Here is a tiny trained network, its code and every weight. The questions are about switching its units off for an input and a target symbol, where a switched-off unit gives its printed mean instead of its output.

import numpy as np


def w(rows, s, z=0):
    codes = np.array(rows[::2]) - 128.0
    scale = np.full(codes.shape[1], s)
    scale[-1] = z or s
    return codes * scale


def f(y):
    return np.maximum(y, 0)


def softmax(a):
    e = np.exp(a - a.max(-1, keepdims=True))
    return e / e.sum(-1, keepdims=True)


def log_softmax(a):
    a = a - a.max(-1, keepdims=True)
    return a - np.log(np.exp(a).sum(-1, keepdims=True))


def net(x, mask):
    ids = ['ΓΣΨδεζηθλμξπτφω'.index(c) for c in x.split()]
    T = len(ids)
    res = E[ids] + P[:T]
    u = 0
    for l in range(2):
        r = res
        for j in range(2):
            rows = slice(2 * j, 2 * j + 2)
            q, k, v = (r @ M[l][rows].T for M in (Q, K, V))
            z = softmax(np.where(np.tri(T) > 0, q @ k.T / 2**0.5, -1e9)) @ v
            o = O[l][rows]
            res = res + np.where(mask[u + j], z, o[:, -1]) @ o[:, :-1]
        u += 2
        y = f(res @ A[l][:, :-1].T + A[l][:, -1])
        res = res + np.where(mask[u : u + 8], y, B[l][:, -1]) @ B[l][:, :-1]
        u += 8
    return log_softmax(res[-1] @ U[:, :-1].T + U[:, -1])


Q, K, V, O, A, B = {}, {}, {}, {}, {}, {}
E = w([
[142,207,61,166,217,88,80,117],'Γ',
[7,109,178,125,91,88,130,41],'Σ',
[180,72,125,152,67,158,141,196],'Ψ',
[202,232,128,87,151,77,55,34],'δ',
[165,214,78,56,199,76,104,122],'ε',
[19,93,127,171,91,123,101,34],'ζ',
[160,87,110,207,93,202,146,138],'η',
[172,92,163,99,73,157,194,179],'θ',
[160,107,147,166,93,197,179,121],'λ',
[23,86,148,125,69,75,93,89],'μ',
[158,123,182,135,95,169,210,128],'ξ',
[194,60,164,76,47,203,160,120],'π',
[143,171,11,62,186,156,64,94],'τ',
[45,104,166,95,71,41,127,156],'φ',
[36,109,112,154,80,52,121,182],'ω',
],0.014)
P = w([
[116,164,176,123,114,169,52,165],'0',
[113,152,71,169,101,71,193,129],'1',
[77,201,94,163,86,147,176,106],'2',
[92,136,105,153,85,109,137,142],'3',
[167,50,125,176,213,76,127,128],'4',
[144,56,66,166,133,32,202,10],'5',
],0.011)
Q[0] = w([
[5,147,115,106,44,135,91,151],'L0H0',
[183,125,145,103,248,178,100,174],'L0H0',
[184,141,144,121,207,173,101,182],'L0H1',
[28,137,144,116,76,134,107,140],'L0H1',
],0.015)
K[0] = w([
[125,105,221,124,186,166,35,173],'L0H0',
[188,13,69,140,182,13,187,77],'L0H0',
[179,10,102,153,192,31,169,98],'L0H1',
[114,93,216,124,175,183,29,174],'L0H1',
],0.013)
V[0] = w([
[100,79,64,162,119,110,82,251],'L0H0',
[96,168,214,86,131,55,178,150],'L0H0',
[84,139,85,234,165,136,137,88],'L0H1',
[150,162,117,157,138,131,197,164],'L0H1',
],0.012)
O[0] = w([
[212,86,125,118,48,44,24,68,63],'L0H0',
[50,64,59,25,98,206,80,142,52],'L0H0',
[100,196,252,2,114,139,194,74,240],'L0H1',
[185,175,53,102,61,178,217,99,3],'L0H1',
],0.009,0.0025)
A[0] = w([
[147,165,180,136,71,222,161,179,89],'L0N0',
[167,32,120,212,96,182,170,200,178],'L0N1',
[194,147,118,139,1,186,182,156,24],'L0N2',
[95,212,70,114,164,24,26,71,2],'L0N3',
[150,130,235,77,109,192,106,108,199],'L0N4',
[76,224,146,176,137,160,178,129,92],'L0N5',
[125,80,191,250,85,97,109,55,51],'L0N6',
[188,57,210,173,137,162,202,135,58],'L0N7',
],0.008,0.0047)
B[0] = w([
[111,167,122,153,88,157,185,249,173],'L0N0',
[165,76,214,107,123,155,164,66,222],'L0N1',
[99,205,207,141,44,183,111,138,175],'L0N2',
[137,146,153,119,218,204,162,232,206],'L0N3',
[122,130,68,210,132,71,178,106,218],'L0N4',
[197,59,146,78,135,104,82,144,218],'L0N5',
[133,140,152,83,117,37,134,224,255],'L0N6',
[174,138,2,133,119,78,74,162,182],'L0N7',
],0.009,0.0095)
Q[1] = w([
[160,145,52,93,181,151,141,136],'L1H0',
[7,119,171,172,106,81,98,165],'L1H0',
[70,85,183,179,117,106,111,151],'L1H1',
[72,91,130,100,183,132,165,120],'L1H1',
],0.013)
K[1] = w([
[98,131,67,56,119,95,214,103],'L1H0',
[68,165,236,239,116,98,38,177],'L1H0',
[152,115,156,234,120,155,2,176],'L1H1',
[69,166,207,76,168,139,147,138],'L1H1',
],0.0088)
V[1] = w([
[219,118,130,92,82,208,89,180],'L1H0',
[175,239,109,123,207,141,69,144],'L1H0',
[86,148,68,185,69,130,199,95],'L1H1',
[158,2,169,125,67,123,163,88],'L1H1',
],0.0065)
O[1] = w([
[168,71,202,89,183,128,102,49,183],'L1H0',
[79,164,199,123,137,63,198,92,147],'L1H0',
[84,129,225,206,187,139,87,106,2],'L1H1',
[140,127,108,157,254,122,168,88,91],'L1H1',
],0.0083,0.0045)
A[1] = w([
[247,182,70,62,173,117,53,122,133],'L1N0',
[76,167,78,65,160,129,115,198,96],'L1N1',
[112,124,170,26,116,214,123,34,115],'L1N2',
[138,229,159,138,74,4,125,116,15],'L1N3',
[140,209,132,93,39,129,87,184,152],'L1N4',
[36,73,68,114,155,70,63,158,149],'L1N5',
[73,114,89,187,82,255,145,201,141],'L1N6',
[3,90,88,84,153,126,62,116,2],'L1N7',
],0.008,0.0075)
B[1] = w([
[51,195,97,70,110,152,119,119,166],'L1N0',
[144,170,199,156,144,145,79,74,196],'L1N1',
[57,122,146,229,124,95,106,209,169],'L1N2',
[100,104,100,107,153,203,28,166,251],'L1N3',
[153,104,79,204,148,135,176,64,234],'L1N4',
[165,179,159,110,103,185,180,75,204],'L1N5',
[131,103,146,34,197,58,129,116,176],'L1N6',
[182,21,162,228,147,130,144,255,144],'L1N7',
],0.0093,0.016)
U = w([
[58,228,150,133,169,175,137,107,234],'Γ',
[111,152,129,62,182,113,161,133,136],'Σ',
[168,144,150,71,94,116,88,64,143],'Ψ',
[155,100,111,72,122,191,150,193,64],'δ',
[79,104,172,119,81,94,172,144,114],'ε',
[139,132,71,178,172,52,176,187,118],'ζ',
[190,135,93,156,122,127,82,138,118],'η',
[88,75,126,175,158,157,114,68,103],'θ',
[237,177,191,146,103,125,166,143,94],'λ',
[145,90,75,130,83,106,159,74,204],'μ',
[105,114,189,127,190,147,168,196,1],'ξ',
[169,104,99,113,185,156,122,67,103],'π',
[143,125,147,114,146,66,77,177,84],'τ',
[54,78,101,99,100,118,87,117,154],'φ',
[125,117,176,148,141,2,89,27,179],'ω',
],0.0072,0.0069)

Each question gives the input, a string of symbols that net reads in full, and the target symbol t.
The units are the heads (2 rows each of Q, K, V and O) and the neurons (one row each of A and B). Each row of codes is followed by its name. A weight is (code - 128) times the scale printed after its matrix; where a second scale follows, it is the last column's (O, A, B and U).
mask holds one flag per unit, layer by layer, with each layer's heads first. A switched-off unit (its flag False) gives its mean, the last column of its rows in O or B, instead of its output. The means were averaged over made-up inputs and are rounded, as every weight is.
A unit's drop is (log p(t) with every unit on - log p(t) with that unit switched off) / (log p(t) with every unit on - log p(t) with every unit switched off).
The circuit of an input: a set's keep is (log p(t) with only the set's units on - log p(t) with every unit switched off) / (log p(t) with every unit on - log p(t) with every unit switched off). Starting from the 12 units with the biggest drops (on a tie, the unit counted first), units are removed one at a time, each time the one whose removal leaves the highest keep (on an exact tie, the one counted first), for as long as the keep stays at least 0.8.
units of the circuit, in order: the units of the circuit, biggest drop first
k most important neurons: the k neurons with the biggest drops, biggest first
top k neurons in layer l: the k neurons of layer l with the biggest drops, biggest first
input τ ω ζ δ λ μ, target η: top 2 neurons in layer 1 -> (L1N3 L1N4)
input λ ε ζ ω μ, target ω: 4 most important neurons -> (L0N2 L0N0 L1N3 L0N3)
input Γ ζ λ, target Γ: 2 most important neurons -> (L0N2 L1N3)
input λ ω ζ, target ω: units of the circuit, in order -> (L1H0 L1N3 L0N0)
input ζ ζ ζ μ η, target ζ: units of the circuit, in order -> (L0H1 L0N4 L1H0 L1N5)
input ζ λ ω ζ, target Γ: units of the circuit, in order -> (L1H0 L0H1 L1N5 L0N1)
input ζ μ ζ λ, target ζ: top 2 neurons in layer 0 -> (L0N4 L0N0)
input ζ λ ω ω, target Γ: units of the circuit, in order -> (L0H1 L1H0 L1N5 L0N1)
input ω δ λ Γ η π, target λ: units of the circuit, in order -> (L0H1 L0N2)
input Σ Σ φ, target ξ: units of the circuit, in order -> (L1N7 L0H0 L0H1)
input Σ ζ π, target Σ: 2 most important neurons -> (L1N6 L0N0)
input ε θ δ η ζ λ, target δ: top 2 neurons in layer 1 -> (L1N4 L1N1)
input ζ η ζ π ζ θ, target ζ: top neuron in layer 0 -> (L0N4)
input ζ ζ Σ μ, target Γ: top 3 neurons in layer 1 -> (L1N5 L1N1 L1N3)
input Γ Σ ξ π, target Γ: top 3 neurons in layer 0 -> (L0N2 L0N3 L0N5)
input μ τ ζ ζ τ Σ, target λ: most important neuron -> (L1N5)
input δ δ η, target δ: units of the circuit, in order -> (L0H0 L0N5)
input Σ Σ λ ζ, target ξ: top 2 neurons in layer 1 -> (L1N7 L1N6)
input ζ ω Σ ζ μ λ, target Σ: units of the circuit, in order -> (L0H0 L1N6 L0H1 L1H0)
input ζ Γ ζ Σ μ φ, target Γ: top 3 neurons in layer 0 -> (L0N4 L0N1 L0N5)
input Σ μ λ ζ, target ξ: 2 most important neurons -> (L1N7 L1N6)
input ξ Σ μ ζ ε θ, target μ: top neuron in layer 1 -> (L1N3)
input φ λ π ζ, target δ: 2 most important neurons -> (L1N7 L1N5)
input τ ξ λ ζ, target η: 2 most important neurons -> (L1N3 L1N4)
input ζ Σ Σ π π, target Σ: 2 most important neurons -> (L1N6 L0N4)
input λ ε π, target λ: top 2 neurons in layer 1 -> (L1N3 L1N0)
input τ ω η, target τ: 2 most important neurons -> (L1N3 L0N6)
input λ ζ Ψ, target λ: top 2 neurons in layer 1 -> (L1N3 L1N0)
input ζ η ζ η Σ, target Γ: 3 most important neurons -> (L1N5 L0N4 L0N1)
input ξ Ψ ω θ, target ξ: 3 most important neurons -> (L1N2 L0N1 L0N2)
